Below are the code and all the weights of a small trained network. Each question names an input and a class and asks about switching units off, where a switched-off unit gives its printed mean instead of its output.

import numpy as np


def w(rows, s, z=0):
    codes = np.array(rows[::2]) - 128.0
    scale = np.full(codes.shape[1], s)
    scale[-1] = z or s
    return codes * scale


def norm(h):
    return h / np.sqrt((h * h).mean(-1, keepdims=True) + 1e-5)


def f(y):
    return y / 2 * (1 + np.tanh(0.7978845608 * (y + 0.044715 * y**3)))


def log_softmax(a):
    a = a - a.max(-1, keepdims=True)
    return a - np.log(np.exp(a).sum(-1, keepdims=True))


def net(x, mask):
    res = np.array(x, float).reshape(1, 5) / 4 @ E
    u = 0
    for l in range(3):
        y = f(norm(res) @ A[l][:, :-1].T + A[l][:, -1])
        res = res + np.where(mask[u : u + 5], y, B[l][:, -1]) @ B[l][:, :-1]
        u += 5
    return log_softmax(norm(res)[-1] @ U[:, :-1].T + U[:, -1])


A, B = {}, {}
E = w([
[59,145,70,191,193,176,199,121,5,144],'x0',
[199,77,81,54,230,94,143,61,117,143],'x1',
[137,172,208,126,184,182,137,107,137,87],'x2',
[169,62,154,82,115,153,186,226,88,88],'x3',
[151,119,109,138,99,205,190,111,189,193],'x4',
],0.0024)
A[0] = w([
[52,131,88,155,208,180,177,124,33,178,121],'0.n1',
[121,172,136,106,166,22,34,172,39,46,55],'0.n2',
[120,176,143,115,163,42,33,177,32,48,2],'0.n3',
[37,191,175,205,34,166,102,215,161,140,189],'0.n4',
[176,82,149,57,106,151,253,250,76,59,89],'0.n5',
],0.0028,0.0026)
B[0] = w([
[235,161,117,143,39,73,114,121,141,37,196],'0.n1',
[84,42,133,141,95,125,225,64,219,107,166],'0.n2',
[57,39,156,163,71,118,250,77,213,94,141],'0.n3',
[157,127,56,69,219,100,138,120,160,125,251],'0.n4',
[111,76,116,202,154,179,4,80,158,155,191],'0.n5',
],0.0034,0.0025)
A[1] = w([
[20,204,153,185,55,157,108,250,159,115,128],'1.n1',
[89,96,166,69,167,133,90,127,181,211,45],'1.n2',
[159,168,252,145,195,188,162,82,134,49,82],'1.n3',
[131,48,39,150,34,35,116,148,95,185,2],'1.n4',
[147,68,161,68,114,170,161,232,76,95,16],'1.n5',
],0.0037,0.0013)
B[1] = w([
[241,45,92,33,253,77,161,14,74,174,202],'1.n1',
[169,167,98,187,122,123,171,154,39,51,166],'1.n2',
[43,131,91,42,74,110,107,208,92,215,212],'1.n3',
[58,198,217,40,158,194,112,180,105,154,249],'1.n4',
[78,108,191,245,157,130,38,37,138,210,145],'1.n5',
],0.0044,0.0019)
A[2] = w([
[175,133,154,81,56,125,62,141,222,50,178],'2.n1',
[177,136,86,141,72,254,218,127,209,230,63],'2.n2',
[62,147,79,213,171,174,208,109,3,127,58],'2.n3',
[141,82,98,118,124,131,116,222,112,76,254],'2.n4',
[57,239,97,172,136,80,64,4,184,188,54],'2.n5',
],0.0032,0.002)
B[2] = w([
[152,184,122,204,101,124,171,173,71,132,254],'2.n1',
[21,77,185,121,124,7,135,105,113,17,227],'2.n2',
[231,180,222,132,33,67,82,213,250,132,205],'2.n3',
[113,179,89,169,123,163,138,61,159,144,244],'2.n4',
[137,1,185,169,132,222,88,181,98,143,215],'2.n5',
],0.0046,0.0016)
U = w([
[255,221,155,187,46,85,122,177,149,103,152],'0',
[121,30,168,229,160,212,33,105,123,159,146],'1',
[191,120,62,45,239,99,175,64,118,144,131],'2',
[18,78,172,133,92,61,201,88,163,46,138],'3',
[44,192,150,27,102,164,102,198,100,195,134],'4',
[72,207,27,195,113,218,181,105,82,68,111],'5',
[99,184,105,169,115,191,166,67,119,115,1],'6',
],0.0089,0.0079)

Each question gives the input, the list of numbers given to net, and the class t.
The units are the neurons (one row each of A and B). Each row of codes is followed by its name. A weight is (code - 128) times the scale printed after its matrix; where a second scale follows, it is the last column's (A, B and U).
mask holds one flag per neuron, layer by layer. A switched-off neuron (its flag False) gives its mean, the last column of its row in B, instead of its output. The means were averaged over made-up inputs and are rounded, as every weight is.
A unit's drop is (log p(t) with every unit on - log p(t) with that unit switched off) / (log p(t) with every unit on - log p(t) with every unit switched off).
The circuit of an input: a set's keep is (log p(t) with only the set's units on - log p(t) with every unit switched off) / (log p(t) with every unit on - log p(t) with every unit switched off). Starting from the 12 units with the biggest drops (on a tie, the unit counted first), units are removed one at a time, each time the one whose removal leaves the highest keep (on an exact tie, the one counted first), for as long as the keep stays at least 0.8.
circuit, biggest first: the units of the circuit, biggest drop first
top k neurons: the k neurons with the biggest drops, biggest first
top k neurons in layer l: the k neurons of layer l with the biggest drops, biggest first
input [0,1,8,-3,-5], class 4: circuit, biggest first => 1.n3
input [5,4,1,3,-7], class 3: top 3 neurons => 0.n2, 0.n3, 1.n2
input [-5,-2,1,7,8], class 3: top 3 neurons in layer 2 => 2.n2, 2.n5, 2.n3
input [5,4,-5,2,3], class 0: top 4 neurons => 2.n3, 1.n3, 1.n1, 0.n4
input [-6,7,5,-2,8], class 3: top 3 neurons => 2.n2, 1.n1, 0.n4
input [7,-6,-7,-2,0], class 0: top 3 neurons => 2.n3, 1.n3, 0.n1
input [3,-1,5,-4,1], class 4: top 4 neurons => 1.n3, 0.n5, 1.n5, 1.n2
input [5,6,-7,4,-1], class 4: circuit, biggest first => 1.n4, 0.n4
input [6,6,-4,3,-6], class 0: top 2 neurons => 2.n3, 1.n1
input [-6,4,-4,-7,-6], class 1: top 2 neurons in layer 2 => 2.n5, 2.n3
input [7,-7,3,6,6], class 0: top 2 neurons => 2.n3, 2.n5
input [5,0,-7,6,4], class 4: top 3 neurons => 1.n4, 2.n5, 1.n2
input [-5,4,4,-5,5], class 0: circuit, biggest first => 1.n1, 2.n1
input [-6,1,-5,-4,-8], class 3: circuit, biggest first => 0.n2
input [-5,5,3,7,-8], class 3: top 4 neurons => 0.n2, 0.n3, 2.n5, 1.n1
input [4,5,-6,6,5], class 1: top 3 neurons in layer 0 => 0.n5, 0.n4, 0.n2
input [6,-3,-3,6,-5], class 0: top 4 neurons => 2.n3, 0.n1, 2.n5, 2.n2
input [4,0,1,-4,4], class 0: top 2 neurons in layer 0 => 0.n5, 0.n2
input [2,4,1,-5,-6], class 3: top 2 neurons in layer 1 => 1.n5, 1.n1
input [8,4,-6,-4,-5], class 0: circuit, biggest first => 2.n3
input [7,-3,-7,-5,-4], class 0: top 2 neurons => 2.n3, 1.n3
input [3,2,-3,2,2], class 5: top 2 neurons => 0.n1, 1.n1
input [5,-2,2,7,7], class 1: top 4 neurons => 1.n5, 0.n5, 0.n2, 0.n3
input [6,0,-1,-6,1], class 0: top 3 neurons => 2.n3, 0.n5, 1.n5
input [-5,0,0,6,-3], class 1: top 2 neurons in layer 0 => 0.n1, 0.n4
input [1,6,-2,-7,8], class 3: circuit, biggest first => 2.n2, 1.n1
input [-4,-3,-7,6,-4], class 4: circuit, biggest first => 1.n4
